Below is a small trained network, with its code and all its weights. Each question gives an input and a class and asks what happens when units are switched off, that is, made to give their printed mean instead of their output.

import numpy as np


def w(rows, s, z=0):
    codes = np.array(rows[::2]) - 128.0
    scale = np.full(codes.shape[1], s)
    scale[-1] = z or s
    return codes * scale


def f(y):
    return y / 2 * (1 + np.tanh(0.7978845608 * (y + 0.044715 * y**3)))


def log_softmax(a):
    a = a - a.max(-1, keepdims=True)
    return a - np.log(np.exp(a).sum(-1, keepdims=True))


def net(x, mask):
    res = np.array(x, float).reshape(1, 6) / 4 @ E
    y = f(res @ A[0][:, :-1].T + A[0][:, -1])
    res = res + np.where(mask, y, B[0][:, -1]) @ B[0][:, :-1]
    return log_softmax(res[-1] @ U[:, :-1].T + U[:, -1])


A, B = {}, {}
E = w([
[253,85,124,152,156,143],'x0',
[131,121,158,143,148,111],'x1',
[130,154,194,52,90,158],'x2',
[116,40,124,146,40,167],'x3',
[138,95,63,145,120,161],'x4',
[168,164,88,66,100,148],'x5',
],0.013)
A[0] = w([
[180,180,150,29,108,140,213],'N1',
[231,195,150,129,168,70,246],'N2',
[120,152,53,66,86,154,179],'N3',
[82,179,148,39,22,175,246],'N4',
[240,2,41,189,185,184,250],'N5',
[54,153,174,143,162,47,191],'N6',
[96,37,201,95,117,125,161],'N7',
[109,128,119,203,161,67,255],'N8',
[70,183,133,169,165,34,169],'N9',
],0.0095,0.0034)
B[0] = w([
[159,142,170,38,138,79,184],'N1',
[194,140,155,115,207,128,199],'N2',
[94,91,97,51,147,185,167],'N3',
[47,121,150,81,58,59,203],'N4',
[224,67,62,161,122,188,251],'N5',
[94,187,88,196,131,65,189],'N6',
[142,205,242,226,83,148,165],'N7',
[159,141,59,225,254,207,183],'N8',
[39,196,92,173,232,90,188],'N9',
],0.0093,0.018)
U = w([
[191,142,196,61,176,100,74],'0',
[190,32,101,182,108,255,128],'1',
[38,98,109,37,70,93,3],'2',
[75,143,244,175,41,111,184],'3',
[73,143,108,215,183,111,229],'4',
],0.0098,0.0019)

Each question gives the input, the list of numbers given to net, and the class t.
The units are the neurons (one row each of A and B). Each row of codes is followed by its name. A weight is (code - 128) times the scale printed after its matrix; where a second scale follows, it is the last column's (A, B and U).
mask holds one flag per neuron, in row order. A switched-off neuron (its flag False) gives its mean, the last column of its row in B, instead of its output. The means were averaged over made-up inputs and are rounded, as every weight is.
A unit's drop is (log p(t) with every unit on - log p(t) with that unit switched off) / (log p(t) with every unit on - log p(t) with every unit switched off).
The circuit of an input: a set's keep is (log p(t) with only the set's units on - log p(t) with every unit switched off) / (log p(t) with every unit on - log p(t) with every unit switched off). Starting from all 9 units, units are removed one at a time, each time the one whose removal leaves the highest keep (on an exact tie, the one counted first), for as long as the keep stays at least 0.8.
units of the circuit, in order: the units of the circuit, biggest drop first
top k neurons: the k neurons with the biggest drops, biggest first
drop of u: that unit's drop, to one decimal
input [-8,-4,5,-2,-2,-6], class 3: units of the circuit, in order -> [N4; N7]
input [7,-3,-3,-7,0,-1], class 1: units of the circuit, in order -> [N5]
input [-8,-1,4,0,-4,-3], class 3: top 2 neurons -> [N7; N4]
input [1,8,-1,2,-3,5], class 0: top 2 neurons -> [N5; N8]
input [-1,5,-3,0,1,6], class 1: top 4 neurons -> [N4; N9; N6; N1]
input [2,-5,4,6,1,1], class 2: top 2 neurons -> [N4; N8]
input [-3,0,-4,8,-5,4], class 3: drop of N7 -> 0.3
input [-1,-3,2,6,-6,-1], class 3: drop of N9 -> 0.0
input [-3,5,4,7,4,1], class 3: drop of N7 -> 0.6
input [-7,-7,4,1,-4,-5], class 3: drop of N7 -> 0.5
